Below is a small trained network, with its code and all its weights. Each question gives an input and a target symbol and asks what happens when units are switched off, that is, made to give their printed mean instead of their output.

import numpy as np


def w(rows, s, z=0):
    codes = np.array(rows[::2]) - 128.0
    scale = np.full(codes.shape[1], s)
    scale[-1] = z or s
    return codes * scale


def f(y):
    return y / 2 * (1 + np.tanh(0.7978845608 * (y + 0.044715 * y**3)))


def softmax(a):
    e = np.exp(a - a.max(-1, keepdims=True))
    return e / e.sum(-1, keepdims=True)


def log_softmax(a):
    a = a - a.max(-1, keepdims=True)
    return a - np.log(np.exp(a).sum(-1, keepdims=True))


def net(x, mask):
    ids = ['αβγζθπφψω'.index(c) for c in x.split()]
    T = len(ids)
    res = E[ids] + P[:T]
    u = 0
    for l in range(3):
        r = res
        for j in range(2):
            rows = slice(3 * j, 3 * j + 3)
            q, k, v = (r @ M[l][rows].T for M in (Q, K, V))
            z = softmax(np.where(np.tri(T) > 0, q @ k.T / 3**0.5, -1e9)) @ v
            o = O[l][rows]
            res = res + np.where(mask[u + j], z, o[:, -1]) @ o[:, :-1]
        u += 2
        y = f(res @ A[l][:, :-1].T + A[l][:, -1])
        res = res + np.where(mask[u : u + 4], y, B[l][:, -1]) @ B[l][:, :-1]
        u += 4
    return log_softmax(res[-1] @ U[:, :-1].T + U[:, -1])


Q, K, V, O, A, B = {}, {}, {}, {}, {}, {}
E = w([
[96,117,133,73],'α',
[182,255,111,211],'β',
[139,103,97,129],'γ',
[47,92,90,175],'ζ',
[147,171,164,112],'θ',
[109,135,125,150],'π',
[139,96,149,48],'φ',
[144,118,163,73],'ψ',
[100,209,145,165],'ω',
],0.018)
P = w([
[171,126,92,123],'0',
[171,52,154,98],'1',
[88,55,231,141],'2',
[119,50,164,143],'3',
[164,150,76,93],'4',
[193,184,1,37],'5',
],0.0089)
Q[0] = w([
[60,76,237,199],'0.h0',
[195,149,136,207],'0.h0',
[143,212,186,159],'0.h0',
[207,231,152,99],'0.h1',
[71,53,182,9],'0.h1',
[149,192,254,118],'0.h1',
],0.0072)
K[0] = w([
[57,94,48,109],'0.h0',
[175,83,153,158],'0.h0',
[81,217,249,108],'0.h0',
[142,233,141,155],'0.h1',
[106,167,200,173],'0.h1',
[202,140,146,63],'0.h1',
],0.012)
V[0] = w([
[189,83,228,136],'0.h0',
[66,161,57,232],'0.h0',
[31,161,136,147],'0.h0',
[254,96,76,67],'0.h1',
[91,125,233,216],'0.h1',
[173,39,195,97],'0.h1',
],0.0058)
O[0] = w([
[42,138,152,115,155],'0.h0',
[217,95,90,154,176],'0.h0',
[126,104,1,120,110],'0.h0',
[70,136,168,146,179],'0.h1',
[165,161,99,152,122],'0.h1',
[129,160,146,140,2],'0.h1',
],0.0086,0.003)
A[0] = w([
[210,220,242,2,164],'0.n0',
[112,222,227,175,115],'0.n1',
[182,188,250,226,139],'0.n2',
[14,91,174,70,2],'0.n3',
],0.0065,0.0044)
B[0] = w([
[105,127,67,254,252],'0.n0',
[130,122,117,187,211],'0.n1',
[106,96,252,111,253],'0.n2',
[74,36,104,110,146],'0.n3',
],0.008,0.0054)
Q[1] = w([
[227,64,189,253],'1.h0',
[216,147,242,108],'1.h0',
[60,38,229,106],'1.h0',
[22,137,1,132],'1.h1',
[225,131,85,224],'1.h1',
[106,164,69,75],'1.h1',
],0.0059)
K[1] = w([
[117,52,82,137],'1.h0',
[1,38,176,209],'1.h0',
[74,36,197,55],'1.h0',
[70,122,153,185],'1.h1',
[113,46,62,141],'1.h1',
[95,139,104,65],'1.h1',
],0.0069)
V[1] = w([
[184,254,185,99],'1.h0',
[180,149,182,184],'1.h0',
[122,103,33,160],'1.h0',
[106,139,192,80],'1.h1',
[142,141,180,170],'1.h1',
[152,58,60,39],'1.h1',
],0.0062)
O[1] = w([
[232,123,19,165,123],'1.h0',
[5,17,94,76,205],'1.h0',
[73,117,167,57,131],'1.h0',
[143,51,1,177,102],'1.h1',
[135,169,196,189,197],'1.h1',
[35,170,82,163,3],'1.h1',
],0.0063,0.0051)
A[1] = w([
[152,188,161,112,253],'1.n0',
[105,246,151,149,186],'1.n1',
[74,130,139,163,138],'1.n2',
[143,159,119,177,197],'1.n3',
],0.011,0.0037)
B[1] = w([
[90,2,38,150,231],'1.n0',
[121,53,85,10,253],'1.n1',
[246,226,72,175,194],'1.n2',
[175,62,130,16,236],'1.n3',
],0.0056,0.0058)
Q[2] = w([
[147,131,126,90],'2.h0',
[80,17,219,130],'2.h0',
[124,47,164,143],'2.h0',
[192,140,38,37],'2.h1',
[176,172,115,182],'2.h1',
[128,179,5,65],'2.h1',
],0.013)
K[2] = w([
[71,126,150,142],'2.h0',
[138,156,3,137],'2.h0',
[165,149,32,169],'2.h0',
[100,36,132,139],'2.h1',
[110,82,127,49],'2.h1',
[47,6,125,184],'2.h1',
],0.014)
V[2] = w([
[45,222,180,159],'2.h0',
[254,188,157,206],'2.h0',
[69,129,126,48],'2.h0',
[160,140,1,95],'2.h1',
[51,168,180,118],'2.h1',
[193,154,101,99],'2.h1',
],0.01)
O[2] = w([
[130,40,228,197,2],'2.h0',
[45,160,218,75,210],'2.h0',
[151,85,2,240,31],'2.h0',
[97,46,38,15,18],'2.h1',
[137,103,199,177,40],'2.h1',
[104,103,79,89,97],'2.h1',
],0.0095,0.005)
A[2] = w([
[212,183,2,62,109],'2.n0',
[133,182,54,102,154],'2.n1',
[70,38,153,147,54],'2.n2',
[96,229,110,27,2],'2.n3',
],0.0067,0.0062)
B[2] = w([
[61,162,188,147,208],'2.n0',
[35,68,119,211,183],'2.n1',
[174,158,79,254,135],'2.n2',
[148,151,78,235,248],'2.n3',
],0.01,0.015)
U = w([
[120,47,129,102,223],'α',
[22,2,165,134,115],'β',
[91,105,236,36,195],'γ',
[214,71,26,215,155],'ζ',
[142,83,131,116,200],'θ',
[111,68,133,156,75],'π',
[151,100,134,234,1],'φ',
[161,234,92,166,118],'ψ',
[82,61,211,157,88],'ω',
],0.0041,0.0066)

Each question gives the input, a string of symbols that net reads in full, and the target symbol t.
The units are the heads (3 rows each of Q, K, V and O) and the neurons (one row each of A and B). Each row of codes is followed by its name. A weight is (code - 128) times the scale printed after its matrix; where a second scale follows, it is the last column's (O, A, B and U).
mask holds one flag per unit, layer by layer, with each layer's heads first. A switched-off unit (its flag False) gives its mean, the last column of its rows in O or B, instead of its output. The means were averaged over made-up inputs and are rounded, as every weight is.
A unit's drop is (log p(t) with every unit on - log p(t) with that unit switched off) / (log p(t) with every unit on - log p(t) with every unit switched off).
The circuit of an input: a set's keep is (log p(t) with only the set's units on - log p(t) with every unit switched off) / (log p(t) with every unit on - log p(t) with every unit switched off). Starting from the 12 units with the biggest drops (on a tie, the unit counted first), units are removed one at a time, each time the one whose removal leaves the highest keep (on an exact tie, the one counted first), for as long as the keep stays at least 0.8.
circuit, biggest first: the units of the circuit, biggest drop first
most important unit: the unit with the biggest drop
k most important neurons: the k neurons with the biggest drops, biggest first
top k neurons in layer l: the k neurons of layer l with the biggest drops, biggest first
heads that matter: for each layer, one digit per head in row order, 1 if its drop is at least 0.15 and else 0, layers parted by /
input θ β γ, target γ: most important unit -> 0.n2
input β α π, target ψ: heads that matter -> 10 / 00 / 10
input β θ α ζ ψ ω, target β: top 3 neurons in layer 2 -> 2.n0, 2.n1, 2.n3
input θ ψ φ β φ φ, target φ: circuit, biggest first -> 0.n3, 2.h1, 0.h0, 1.h0
input θ φ ψ, target γ: circuit, biggest first -> 2.n3, 2.n1
input φ β β β φ, target ψ: 2 most important neurons -> 1.n0, 1.n1
input α π θ, target ζ: heads that matter -> 00 / 01 / 10
input β ζ α α α, target β: 3 most important neurons -> 0.n2, 2.n0, 2.n1
input β β α β β ω, target ζ: 2 most important neurons -> 0.n3, 1.n0
input β θ φ α β β, target φ: heads that matter -> 10 / 10 / 11
input α π θ β, target ζ: circuit, biggest first -> 2.h0, 0.n2
input φ β α, target φ: top 2 neurons in layer 0 -> 0.n2, 0.n3
input ω θ θ ω, target β: top 3 neurons in layer 0 -> 0.n2, 0.n0, 0.n1
input β θ φ θ π π, target φ: circuit, biggest first -> 2.h1, 0.n3, 1.h0, 0.h0
input ζ β β θ π θ, target ζ: circuit, biggest first -> 2.h0, 1.h0
input ψ θ β β, target ω: circuit, biggest first -> 0.n2, 0.h0, 0.h1, 2.h0
input θ α α α, target γ: top neuron in layer 0 -> 0.n3
input θ θ β α, target γ: circuit, biggest first -> 2.h0, 0.n1
input θ β θ θ, target γ: 2 most important neurons -> 0.n2, 2.n3
input φ β φ θ β θ, target φ: most important unit -> 0.n3
input θ β ψ, target γ: heads that matter -> 10 / 11 / 10
input β β φ β β φ, target ζ: heads that matter -> 00 / 10 / 11
input β β ψ, target ψ: heads that matter -> 10 / 00 / 10
input θ φ φ, target γ: circuit, biggest first -> 2.n3, 2.n1
input α θ β ψ, target ζ: circuit, biggest first -> 0.n2, 2.h0
input ψ θ β ψ, target ω: heads that matter -> 11 / 00 / 11
input β β θ β α, target ψ: 2 most important neurons -> 1.n2, 2.n1
